Small tables with named rows and columns. After each table, cells are looked up by row and column.

Lirugub =
         Lufiv  Ruzeg  Birigob  Momedus    Kub  Garukod
Kisovim   25.7  -16.9    -95.4     33.6   57.6     56.9
Komusi    12.9  -16.0    -26.1     21.4  -49.1    -17.2
Fom       -4.1   24.0    -41.1     29.6  -16.5      6.0
Rig       15.7   28.0    -24.0    -54.9   -0.8    -44.4
Muduta   -15.0    1.2      3.1     20.1   -6.9     43.3
Nokalin   -7.6  -38.4    -14.0    -18.7  -28.5     43.6
Fefab    -12.2    4.8    -26.8    -22.9  -19.3    -29.8
Mesu      77.9  -16.5    -57.4    -24.4   -0.2    -94.0
Rok      -51.4   -6.7     13.8     25.1   68.2     69.8
Fegi      -5.2   -6.6      8.3      2.4   -3.4     -5.8
Sud        0.4  -34.7    -70.0     46.0   42.3      6.3
Gug      -59.4  -28.7    -29.3     60.2   46.9    -11.5
Lozu      52.2  -14.5    -41.1     -1.3  -64.8    -46.7
Pusa       3.8  -11.8      0.4     39.4  -13.3     20.9

What is the Kub of Kisovim in Lirugub? 57.6
What is the Ruzeg of Rok in Lirugub? -6.7
What is the Lufiv of Lozu in Lirugub? 52.2
What is the Garukod of Lozu in Lirugub? -46.7
What is the Garukod of Kisovim in Lirugub? 56.9
What is the Ruzeg of Sud in Lirugub? -34.7
What is the Lufiv of Rok in Lirugub? -51.4
What is the Ruzeg of Nokalin in Lirugub? -38.4
What is the Ruzeg of Gug in Lirugub? -28.7
What is the Kub of Gug in Lirugub? 46.9
What is the Garukod of Mesu in Lirugub? -94.0
What is the Birigob of Fom in Lirugub? -41.1
What is the Lufiv of Muduta in Lirugub? -15.0
What is the Lufiv of Nokalin in Lirugub? -7.6
What is the Ruzeg of Fegi in Lirugub? -6.6
What is the Birigob of Nokalin in Lirugub? -14.0
What is the Momedus of Fegi in Lirugub? 2.4
What is the Birigob of Sud in Lirugub? -70.0

Sebi =
,Rizi,Mig,Mekeba,Kef,Neb,Lil,Pipulon,Rabitug,Kepiz
Ter,68.361,-86.044,62.644,14.665,-8.429,-49.430,-41.624,-12.406,6.642
Tagip,-53.796,-40.748,50.903,16.833,60.912,44.312,-80.455,0.910,60.838
Dubena,-91.597,1.810,45.581,67.774,-52.426,63.512,-51.755,-53.890,36.092

Dubena, Kef: 67.774
Tagip, Rabitug: 0.910
Tagip, Kef: 16.833
Ter, Neb: -8.429
Dubena, Lil: 63.512
Tagip, Neb: 60.912
Dubena, Rizi: -91.597
Ter, Rabitug: -12.406
Tagip, Pipulon: -80.455
Dubena, Mekeba: 45.581
Tagip, Kepiz: 60.838
Tagip, Rizi: -53.796
Which row has the largest Mig? Dubena

Bigero
columns: Das, Tef, Fabok
Gup: [190, 639, 470]
Lizo: [-187, -25, 96]
Lorilus: [-625, -582, 23]
Zapeta: [-65, 704, 281]

Das of Lizo = -187
Das of Zapeta = -65
Tef of Lorilus = -582
Tef of Zapeta = 704
Das of Gup = 190
Fabok of Lizo = 96
Fabok of Zapeta = 281
Tef of Lizo = -25
Tef of Gup = 639
Row with the largest Das: Gup

Nasuvap
|  | Nini | Fanef | Zaner | Pusom |
|---|---|---|---|---|
| Nobadu | -0.2 | 0.7 | 0.0 | 0.3 |
| Tese | 0.5 | 0.4 | 0.2 | -0.3 |
| Gor | 0.6 | -0.1 | 0.2 | 0.3 |
| Firo | 0.4 | 0.2 | -0.1 | 0.0 |
| Bomoni | -0.1 | 0.6 | 0.3 | 0.6 |
| Kos | 0.7 | -0.6 | -0.1 | 0.1 |
| Zil | 0.4 | 0.4 | 0.3 | 0.0 |
| Zeme | 0.3 | -0.1 | 0.0 | 0.1 |
| Koz | -0.3 | 0.8 | 0.1 | 0.6 |
| Lenese | 0.5 | -0.1 | 0.1 | -0.2 |
| Ses | 0.5 | 0.3 | 0.2 | 0.0 |
| Soz | 0.3 | 0.2 | 0.4 | 0.1 |
| Naseze | -0.4 | 0.8 | 0.4 | 0.5 |

What is the Pusom of Koz in Nasuvap?
0.6
What is the Zaner of Kos in Nasuvap?
-0.1
What is the Fanef of Soz in Nasuvap?
0.2
What is the Zaner of Firo in Nasuvap?
-0.1
What is the Nini of Naseze in Nasuvap?
-0.4
What is the Zaner of Bomoni in Nasuvap?
0.3

Gidatu:
,Vimum,Zam,Zitiro,Vived,Libiso
Tuzagi,3830,4007,4335,4502,3799
Livuk,5886,1049,3352,3196,7091
Zef,4829,5305,2469,2361,5838
Rukipon,3037,3874,4090,4950,3839
Gisosak,1123,6963,2459,6590,7622
Sesu,8279,1690,4950,1049,392
Manip,3103,8598,3823,2195,4379
Sike,7704,-5001,4796,6691,5970

What is the Libiso of Manip in Gidatu? 4379
What is the Vived of Sike in Gidatu? 6691
What is the Zitiro of Zef in Gidatu? 2469
What is the Vimum of Gisosak in Gidatu? 1123
What is the Vimum of Manip in Gidatu? 3103
What is the Zam of Zef in Gidatu? 5305
What is the Libiso of Rukipon in Gidatu? 3839
What is the Zam of Livuk in Gidatu? 1049
What is the Vived of Manip in Gidatu? 2195
What is the Vimum of Sesu in Gidatu? 8279
What is the Vimum of Zef in Gidatu? 4829
What is the Libiso of Gisosak in Gidatu? 7622
What is the Zitiro of Manip in Gidatu? 3823
What is the Libiso of Tuzagi in Gidatu? 3799
What is the Zam of Gisosak in Gidatu? 6963
What is the Vimum of Rukipon in Gidatu? 3037
What is the Zam of Sike in Gidatu? -5001
Which row has the largest Zitiro? Sesu

Der:
	Femebos	Seg	Romun	Dusuzem	Sidomus	Vok	Zoz	Sefovag	Gologe	Rif
Bigifop	127	-374	660	-305	-114	-435	508	-324	-71	46
Lebu	-292	726	-666	-205	-126	119	93	-491	-272	50
Leremi	-374	-699	127	-284	-300	-960	-438	-280	269	204

What is the Vok of Lebu in Der?
119
What is the Seg of Leremi in Der?
-699
What is the Femebos of Leremi in Der?
-374
What is the Romun of Lebu in Der?
-666
What is the Romun of Leremi in Der?
127
What is the Femebos of Bigifop in Der?
127
What is the Gologe of Leremi in Der?
269
What is the Sidomus of Bigifop in Der?
-114
What is the Sefovag of Bigifop in Der?
-324

Kul =
cols = Kuline, Lugi, Seko, Tinug, Vebaro
Pup: [37, 131, 43, 48, 70]
Gasipu: [57, 24, 43, 51, 243]
Paseluf: [159, 16, 43, 52, 88]
Pogibet: [95, 18, 43, 51, 63]
Lom: [103, 27, 43, 129, 83]
Bubute: [35, 25, 43, 58, 121]
Dilato: [26, 177, 43, 153, 68]
Num: [170, 26, 43, 108, 134]
Rigogu: [35, 133, 43, 46, 72]
Fonu: [36, 130, 43, 49, 67]
Vamus: [23, 96, 43, 44, 54]

Seko of Paseluf: 43
Tinug of Dilato: 153
Tinug of Num: 108
Kuline of Paseluf: 159
Seko of Dilato: 43
Lugi of Gasipu: 24
Lugi of Lom: 27
Kuline of Vamus: 23
Seko of Vamus: 43
Kuline of Dilato: 26
Kuline of Pogibet: 95
Lugi of Pup: 131
Lugi of Fonu: 130
Tinug of Paseluf: 52
Tinug of Bubute: 58
Lugi of Bubute: 25
Kuline of Fonu: 36
Tinug of Fonu: 49
Vebaro of Pogibet: 63
Seko of Num: 43

Table Sosago
       Ritaru  Vuleb    Tuf
Zizop   0.182  0.306  0.462
Liv     0.571  0.859  0.424
Zakod   0.464  0.246  0.540
Zuk     0.283  0.240  0.154
Big     0.400  0.432  0.223
Lapib   0.375  0.528  0.254
Kisu    0.427  0.615  0.388

What is the Tuf of Big in Sosago?
0.223
What is the Tuf of Zuk in Sosago?
0.154
What is the Vuleb of Zakod in Sosago?
0.246
What is the Ritaru of Big in Sosago?
0.400
What is the Tuf of Liv in Sosago?
0.424
What is the Ritaru of Zakod in Sosago?
0.464
What is the Ritaru of Zizop in Sosago?
0.182

Nuto =
cols = Gof, Soneti, Nepori, Gok, Kito, Kab, Foze
Gos: [159, 127, 145, 125, 122, 138, 81]
Pivimum: [152, 175, 169, 240, 227, 245, 242]
Sogofu: [158, 142, 138, 167, 142, 150, 133]
Val: [135, 110, 121, 98, 102, 58, 41]
Kufod: [135, 141, 153, 152, 143, 153, 161]

Pivimum, Gok -> 240
Pivimum, Nepori -> 169
Gos, Foze -> 81
Pivimum, Kab -> 245
Sogofu, Kab -> 150
Gos, Kab -> 138
Row with the largest Nepori: Pivimum

Table Sike
,Kez,Napi,Tak
Lemokar,651,1300,5901
Neruso,1265,2166,557
Zib,7019,3252,5301
Zed,4085,6960,9319
Modovuf,7863,2607,8917
Riva,6971,40,1758

Napi of Neruso = 2166
Napi of Modovuf = 2607
Kez of Lemokar = 651
Kez of Zib = 7019
Tak of Zed = 9319
Kez of Modovuf = 7863
Napi of Riva = 40
Tak of Modovuf = 8917
Kez of Riva = 6971
Kez of Zed = 4085
Napi of Zib = 3252
Tak of Riva = 1758
Tak of Lemokar = 5901
Napi of Zed = 6960
Kez of Neruso = 1265
Napi of Lemokar = 1300
Tak of Neruso = 557
Tak of Zib = 5301

